Here is a tiny trained network, its code and every weight. The questions are about switching its units off for an input and a class, where a switched-off unit gives its printed mean instead of its output.

import numpy as np


def w(rows, s, z=0):
    codes = np.array(rows[::2]) - 128.0
    scale = np.full(codes.shape[1], s)
    scale[-1] = z or s
    return codes * scale


def norm(h):
    return h / np.sqrt((h * h).mean(-1, keepdims=True) + 1e-5)


def f(y):
    return y / 2 * (1 + np.tanh(0.7978845608 * (y + 0.044715 * y**3)))


def log_softmax(a):
    a = a - a.max(-1, keepdims=True)
    return a - np.log(np.exp(a).sum(-1, keepdims=True))


def net(x, mask):
    res = np.array(x, float).reshape(1, 5) / 4 @ E
    u = 0
    for l in range(3):
        y = f(norm(res) @ A[l][:, :-1].T + A[l][:, -1])
        res = res + np.where(mask[u : u + 13], y, B[l][:, -1]) @ B[l][:, :-1]
        u += 13
    return log_softmax(norm(res)[-1] @ U[:, :-1].T + U[:, -1])


A, B = {}, {}
E = w([
[145,2,147,148,175,197,136],'x0',
[140,92,62,150,173,62,125],'x1',
[122,122,72,119,101,196,172],'x2',
[44,126,133,179,92,212,78],'x3',
[169,212,163,107,207,130,110],'x4',
],0.0078)
A[0] = w([
[120,160,106,138,111,194,99,57],'0.n0',
[163,168,64,175,113,6,164,73],'0.n1',
[96,147,96,217,95,189,121,34],'0.n2',
[150,84,93,77,119,142,121,67],'0.n3',
[143,99,127,63,138,165,186,101],'0.n4',
[129,85,255,97,42,57,138,43],'0.n5',
[134,47,65,171,93,72,184,121],'0.n6',
[157,37,195,204,199,122,77,163],'0.n7',
[100,135,103,86,112,141,119,83],'0.n8',
[100,161,144,111,133,79,81,63],'0.n9',
[215,175,92,132,203,169,168,148],'0.n10',
[56,143,138,225,68,147,110,4],'0.n11',
[88,75,110,60,140,77,122,1],'0.n12',
],0.0099,0.0019)
B[0] = w([
[156,170,97,103,172,136,107,164],'0.n0',
[172,72,168,62,159,86,136,253],'0.n1',
[89,138,154,81,127,144,75,193],'0.n2',
[148,151,123,142,141,126,178,144],'0.n3',
[197,164,150,129,157,168,146,164],'0.n4',
[102,169,164,67,215,152,99,192],'0.n5',
[136,175,38,186,101,173,197,234],'0.n6',
[113,33,170,125,149,2,144,227],'0.n7',
[147,103,147,147,136,140,94,135],'0.n8',
[137,132,102,116,161,137,164,165],'0.n9',
[159,175,154,143,169,160,151,199],'0.n10',
[113,164,103,97,88,189,42,212],'0.n11',
[122,155,86,120,144,156,183,147],'0.n12',
],0.0092,0.0063)
A[1] = w([
[160,158,191,40,121,10,85,43],'1.n0',
[189,144,139,162,2,49,151,15],'1.n1',
[125,124,220,80,86,80,125,114],'1.n2',
[134,73,122,227,99,106,79,29],'1.n3',
[79,131,170,128,51,161,61,152],'1.n4',
[87,148,179,79,92,102,115,86],'1.n5',
[89,70,92,169,141,138,161,2],'1.n6',
[154,189,81,87,140,55,139,142],'1.n7',
[138,123,165,106,161,103,84,131],'1.n8',
[179,18,192,100,166,182,112,126],'1.n9',
[133,59,74,111,76,91,163,141],'1.n10',
[76,61,110,79,154,91,113,109],'1.n11',
[75,31,126,153,50,206,119,208],'1.n12',
],0.0091,0.0026)
B[1] = w([
[2,89,182,94,193,86,126,253],'1.n0',
[127,30,85,122,134,100,92,128],'1.n1',
[85,108,88,130,192,142,157,173],'1.n2',
[99,170,136,174,133,124,147,133],'1.n3',
[184,60,43,95,158,102,89,213],'1.n4',
[122,75,109,112,152,111,96,159],'1.n5',
[82,128,111,165,126,121,111,141],'1.n6',
[141,140,144,90,191,151,161,222],'1.n7',
[84,117,117,135,146,102,128,179],'1.n8',
[84,148,109,106,165,76,176,190],'1.n9',
[155,171,143,167,75,103,153,184],'1.n10',
[137,210,137,93,118,148,145,173],'1.n11',
[118,220,191,129,158,130,128,207],'1.n12',
],0.0095,0.0062)
A[2] = w([
[79,141,114,174,96,108,170,7],'2.n0',
[98,82,172,113,200,114,128,119],'2.n1',
[168,3,141,190,88,102,146,35],'2.n2',
[96,99,149,98,187,186,142,182],'2.n3',
[31,133,121,198,24,130,134,157],'2.n4',
[97,152,117,124,122,51,111,108],'2.n5',
[71,122,133,144,84,174,40,39],'2.n6',
[146,154,87,164,151,162,156,245],'2.n7',
[97,99,110,109,86,159,116,15],'2.n8',
[133,64,64,111,107,136,71,99],'2.n9',
[160,49,151,183,158,77,202,252],'2.n10',
[46,79,55,115,89,2,97,91],'2.n11',
[154,149,114,77,57,201,157,153],'2.n12',
],0.0095,0.0017)
B[2] = w([
[101,129,144,193,120,126,110,131],'2.n0',
[61,100,112,69,150,79,134,254],'2.n1',
[145,101,64,135,2,131,113,140],'2.n2',
[149,122,147,134,145,70,138,225],'2.n3',
[75,136,228,130,157,186,107,150],'2.n4',
[121,139,135,161,166,170,167,168],'2.n5',
[130,69,15,127,90,127,126,191],'2.n6',
[142,133,205,120,75,69,111,166],'2.n7',
[161,155,125,114,137,124,70,127],'2.n8',
[139,151,76,122,112,173,72,155],'2.n9',
[91,124,45,124,90,146,37,250],'2.n10',
[215,185,156,161,135,185,174,201],'2.n11',
[170,158,149,122,196,139,120,171],'2.n12',
],0.0091,0.0063)
U = w([
[241,221,175,97,160,188,199,136],'0',
[162,88,21,173,54,77,194,118],'1',
[139,83,188,126,66,129,98,2],'2',
[50,104,157,54,238,60,136,190],'3',
[156,65,192,99,59,141,102,41],'4',
[97,154,47,73,99,221,5,158],'5',
[35,177,171,233,78,170,164,135],'6',
],0.014,0.0075)

Each question gives the input, the list of numbers given to net, and the class t.
The units are the neurons (one row each of A and B). Each row of codes is followed by its name. A weight is (code - 128) times the scale printed after its matrix; where a second scale follows, it is the last column's (A, B and U).
mask holds one flag per neuron, layer by layer. A switched-off neuron (its flag False) gives its mean, the last column of its row in B, instead of its output. The means were averaged over made-up inputs and are rounded, as every weight is.
A unit's drop is (log p(t) with every unit on - log p(t) with that unit switched off) / (log p(t) with every unit on - log p(t) with every unit switched off).
The circuit of an input: a set's keep is (log p(t) with only the set's units on - log p(t) with every unit switched off) / (log p(t) with every unit on - log p(t) with every unit switched off). Starting from the 12 units with the biggest drops (on a tie, the unit counted first), units are removed one at a time, each time the one whose removal leaves the highest keep (on an exact tie, the one counted first), for as long as the keep stays at least 0.8.
units of the circuit, in order: the units of the circuit, biggest drop first
k most important neurons: the k neurons with the biggest drops, biggest first
top k neurons in layer l: the k neurons of layer l with the biggest drops, biggest first
drop when u is switched off: that unit's drop, to one decimal
input [-1,-3,-7,7,0], class 5: units of the circuit, in order -> [0.n11]
input [3,-4,2,7,8], class 5: units of the circuit, in order -> [1.n0 1.n7]
input [-6,-1,-1,5,8], class 0: units of the circuit, in order -> [0.n7 2.n10]
input [-8,5,-8,5,-8], class 5: top 2 neurons in layer 0 -> [0.n11 0.n7]
input [3,0,-7,0,-7], class 6: 2 most important neurons -> [0.n6 0.n1]
input [-3,7,6,-5,0], class 0: 2 most important neurons -> [0.n6 0.n7]
input [5,6,6,6,1], class 6: top 2 neurons in layer 0 -> [0.n5 0.n1]
input [5,8,-5,-4,0], class 1: 3 most important neurons -> [0.n6 0.n5 2.n2]
input [0,-1,-5,6,1], class 5: 2 most important neurons -> [0.n11 0.n1]
input [0,1,7,3,-5], class 5: 2 most important neurons -> [0.n2 0.n11]
input [-1,-5,4,-8,6], class 0: top 2 neurons in layer 0 -> [0.n10 0.n7]
input [-5,-8,4,-1,3], class 0: 2 most important neurons -> [0.n7 0.n1]
input [-3,2,7,-4,-1], class 0: top 2 neurons in layer 0 -> [0.n7 0.n10]
input [5,4,3,6,-5], class 6: most important neuron -> [1.n12]
input [8,8,-1,4,1], class 6: top 3 neurons in layer 1 -> [1.n4 1.n3 1.n6]
input [5,-3,1,-2,-2], class 1: 2 most important neurons -> [1.n0 0.n4]
input [0,-7,1,-4,-7], class 0: drop when 1.n0 is switched off -> 0.1
input [7,0,8,-8,-8], class 1: drop when 0.n11 is switched off -> 0.1
input [-2,6,-4,4,-4], class 6: drop when 0.n6 is switched off -> 0.4
